Below is a small trained network, with its code and all its weights. Each question gives an input and a target symbol and asks what happens when units are switched off, that is, made to give their printed mean instead of their output.

import numpy as np


def w(rows, s, z=0):
    codes = np.array(rows[::2]) - 128.0
    scale = np.full(codes.shape[1], s)
    scale[-1] = z or s
    return codes * scale


def f(y):
    return y / 2 * (1 + np.tanh(0.7978845608 * (y + 0.044715 * y**3)))


def softmax(a):
    e = np.exp(a - a.max(-1, keepdims=True))
    return e / e.sum(-1, keepdims=True)


def log_softmax(a):
    a = a - a.max(-1, keepdims=True)
    return a - np.log(np.exp(a).sum(-1, keepdims=True))


def net(x, mask):
    ids = ['ΘΠΨΩαβγδεζημξφ'.index(c) for c in x.split()]
    T = len(ids)
    res = E[ids] + P[:T]
    u = 0
    for l in range(2):
        r = res
        for j in range(2):
            rows = slice(2 * j, 2 * j + 2)
            q, k, v = (r @ M[l][rows].T for M in (Q, K, V))
            z = softmax(np.where(np.tri(T) > 0, q @ k.T / 2**0.5, -1e9)) @ v
            o = O[l][rows]
            res = res + np.where(mask[u + j], z, o[:, -1]) @ o[:, :-1]
        u += 2
        y = f(res @ A[l][:, :-1].T + A[l][:, -1])
        res = res + np.where(mask[u : u + 12], y, B[l][:, -1]) @ B[l][:, :-1]
        u += 12
    return log_softmax(res[-1] @ U[:, :-1].T + U[:, -1])


Q, K, V, O, A, B = {}, {}, {}, {}, {}, {}
E = w([
[40,116,86],'Θ',
[126,157,120],'Π',
[159,207,168],'Ψ',
[187,113,3],'Ω',
[136,148,130],'α',
[84,204,108],'β',
[133,112,169],'γ',
[89,184,138],'δ',
[140,106,159],'ε',
[115,98,191],'ζ',
[123,192,123],'η',
[162,127,133],'μ',
[123,140,95],'ξ',
[154,93,154],'φ',
],0.017)
P = w([
[5,110,112],'0',
[145,158,170],'1',
[148,172,160],'2',
[160,175,150],'3',
[83,159,114],'4',
[145,162,135],'5',
[118,154,121],'6',
[151,168,131],'7',
[146,173,136],'8',
],0.012)
Q[0] = w([
[195,255,113],'L0H0',
[134,107,202],'L0H0',
[79,132,249],'L0H1',
[148,92,35],'L0H1',
],0.0091)
K[0] = w([
[145,74,111],'L0H0',
[45,167,202],'L0H0',
[73,121,1],'L0H1',
[156,55,188],'L0H1',
],0.0072)
V[0] = w([
[106,254,111],'L0H0',
[211,230,244],'L0H0',
[46,123,54],'L0H1',
[100,211,145],'L0H1',
],0.0079)
O[0] = w([
[140,87,55,253],'L0H0',
[179,11,149,180],'L0H0',
[161,181,89,224],'L0H1',
[162,2,56,254],'L0H1',
],0.0089,0.0031)
A[0] = w([
[157,148,177,253],'L0N0',
[238,123,154,240],'L0N1',
[204,131,98,60],'L0N2',
[167,178,127,97],'L0N3',
[82,28,81,130],'L0N4',
[58,65,198,142],'L0N5',
[125,126,86,161],'L0N6',
[127,51,225,205],'L0N7',
[152,160,75,207],'L0N8',
[140,155,140,86],'L0N9',
[19,129,156,115],'L0N10',
[126,78,2,193],'L0N11',
],0.0087,0.0046)
B[0] = w([
[54,134,68,190],'L0N0',
[85,144,38,254],'L0N1',
[137,148,142,143],'L0N2',
[114,72,145,134],'L0N3',
[159,86,94,173],'L0N4',
[143,219,130,135],'L0N5',
[172,193,109,162],'L0N6',
[143,193,76,188],'L0N7',
[122,158,81,205],'L0N8',
[111,64,198,117],'L0N9',
[116,253,185,137],'L0N10',
[197,182,84,249],'L0N11',
],0.0069,0.0063)
Q[1] = w([
[104,63,153],'L1H0',
[176,112,47],'L1H0',
[204,108,227],'L1H1',
[144,51,254],'L1H1',
],0.0081)
K[1] = w([
[131,63,122],'L1H0',
[43,158,52],'L1H0',
[171,94,48],'L1H1',
[222,50,1],'L1H1',
],0.0088)
V[1] = w([
[36,127,193],'L1H0',
[169,255,69],'L1H0',
[94,192,221],'L1H1',
[177,115,28],'L1H1',
],0.0068)
O[1] = w([
[231,167,171,106],'L1H0',
[39,213,25,251],'L1H0',
[255,199,122,156],'L1H1',
[93,70,19,138],'L1H1',
],0.0064,0.022)
A[1] = w([
[100,192,101,42],'L1N0',
[130,102,95,152],'L1N1',
[166,112,102,255],'L1N2',
[133,99,157,161],'L1N3',
[44,92,110,70],'L1N4',
[96,124,83,62],'L1N5',
[110,168,142,192],'L1N6',
[252,182,180,69],'L1N7',
[133,71,101,165],'L1N8',
[138,164,101,55],'L1N9',
[126,103,156,156],'L1N10',
[108,127,133,237],'L1N11',
],0.012,0.006)
B[1] = w([
[184,56,116,252],'L1N0',
[130,151,169,171],'L1N1',
[68,197,164,171],'L1N2',
[226,2,110,124],'L1N3',
[167,116,210,191],'L1N4',
[154,77,213,221],'L1N5',
[86,129,112,175],'L1N6',
[162,83,152,169],'L1N7',
[80,141,197,150],'L1N8',
[149,79,127,199],'L1N9',
[195,43,158,124],'L1N10',
[84,167,123,152],'L1N11',
],0.009,0.022)
U = w([
[52,141,190,203],'Θ',
[186,134,155,59],'Π',
[168,29,171,2],'Ψ',
[83,87,108,174],'Ω',
[117,73,141,125],'α',
[102,78,101,121],'β',
[175,194,153,176],'γ',
[123,81,111,121],'δ',
[46,146,93,211],'ε',
[252,61,152,38],'ζ',
[114,80,166,126],'η',
[171,130,142,107],'μ',
[120,80,51,21],'ξ',
[18,254,65,190],'φ',
],0.0083,0.0036)

Each question gives the input, a string of symbols that net reads in full, and the target symbol t.
The units are the heads (2 rows each of Q, K, V and O) and the neurons (one row each of A and B). Each row of codes is followed by its name. A weight is (code - 128) times the scale printed after its matrix; where a second scale follows, it is the last column's (O, A, B and U).
mask holds one flag per unit, layer by layer, with each layer's heads first. A switched-off unit (its flag False) gives its mean, the last column of its rows in O or B, instead of its output. The means were averaged over made-up inputs and are rounded, as every weight is.
A unit's drop is (log p(t) with every unit on - log p(t) with that unit switched off) / (log p(t) with every unit on - log p(t) with every unit switched off).
The circuit of an input: a set's keep is (log p(t) with only the set's units on - log p(t) with every unit switched off) / (log p(t) with every unit on - log p(t) with every unit switched off). Starting from the 12 units with the biggest drops (on a tie, the unit counted first), units are removed one at a time, each time the one whose removal leaves the highest keep (on an exact tie, the one counted first), for as long as the keep stays at least 0.8.
circuit, biggest first: the units of the circuit, biggest drop first
most important unit: the unit with the biggest drop
k most important neurons: the k neurons with the biggest drops, biggest first
k most important neurons of layer l: the k neurons of layer l with the biggest drops, biggest first
heads that matter: for each layer, one digit per head in row order, 1 if its drop is at least 0.15 and else 0, layers parted by /
input ζ γ μ γ γ, target ζ: circuit, biggest first -> (L1H0)
input γ α α, target γ: heads that matter -> 10 / 11
input μ ζ μ ζ φ Ω φ Ω ε, target φ: circuit, biggest first -> (L0H1; L1N5; L1N7; L1N4)
input γ γ Ω, target ζ: 3 most important neurons -> (L1N7; L0N10; L0N11)
input β Θ μ η μ Ψ η Θ η, target Ψ: heads that matter -> 11 / 11
input γ γ φ φ Ψ ζ, target γ: 3 most important neurons -> (L0N7; L1N0; L0N10)
input ζ α γ Ψ η α, target ζ: circuit, biggest first -> (L0H0; L1H0)
input μ ε γ β ξ α, target φ: 2 most important neurons -> (L1N0; L1N5)
input γ μ γ β μ η ξ γ, target γ: heads that matter -> 11 / 11
input γ Ω Ω Ψ γ μ Ω δ, target φ: 2 most important neurons of layer 0 -> (L0N11; L0N10)
input μ β ξ α Ψ, target φ: circuit, biggest first -> (L1N4; L1N7)
input μ β φ γ, target φ: circuit, biggest first -> (L1N0; L1N5; L1N4; L1N7)
input Ψ δ η η Θ γ δ, target Θ: 2 most important neurons -> (L1N0; L1N8)
input γ ζ ζ γ, target γ: most important unit -> L0H0
input μ α Ψ Ψ, target φ: heads that matter -> 10 / 10
input ζ μ γ η β μ Ψ μ Θ, target ζ: circuit, biggest first -> (L1H1; L0H0; L0N10; L1H0)
input ζ β η Θ ε, target ζ: circuit, biggest first -> (L0H0; L1H1; L0N10; L1H0)
input ζ ζ Ψ α μ, target ζ: circuit, biggest first -> (L0H0; L1H0)
input ζ Θ α μ η ε Θ γ ξ, target ζ: 2 most important neurons -> (L1N7; L0N10)
input μ α Ψ Θ φ, target φ: most important unit -> L1N0
input β β γ γ μ μ Θ Θ ε, target Ψ: 2 most important neurons -> (L1N4; L1N5)
input μ μ ζ, target φ: 3 most important neurons -> (L1N5; L1N0; L1N4)
input Θ μ Θ Ω ξ ζ α, target ξ: 2 most important neurons -> (L1N0; L0N10)
input Ψ Ψ μ Π η η γ, target Θ: 2 most important neurons -> (L1N0; L1N8)
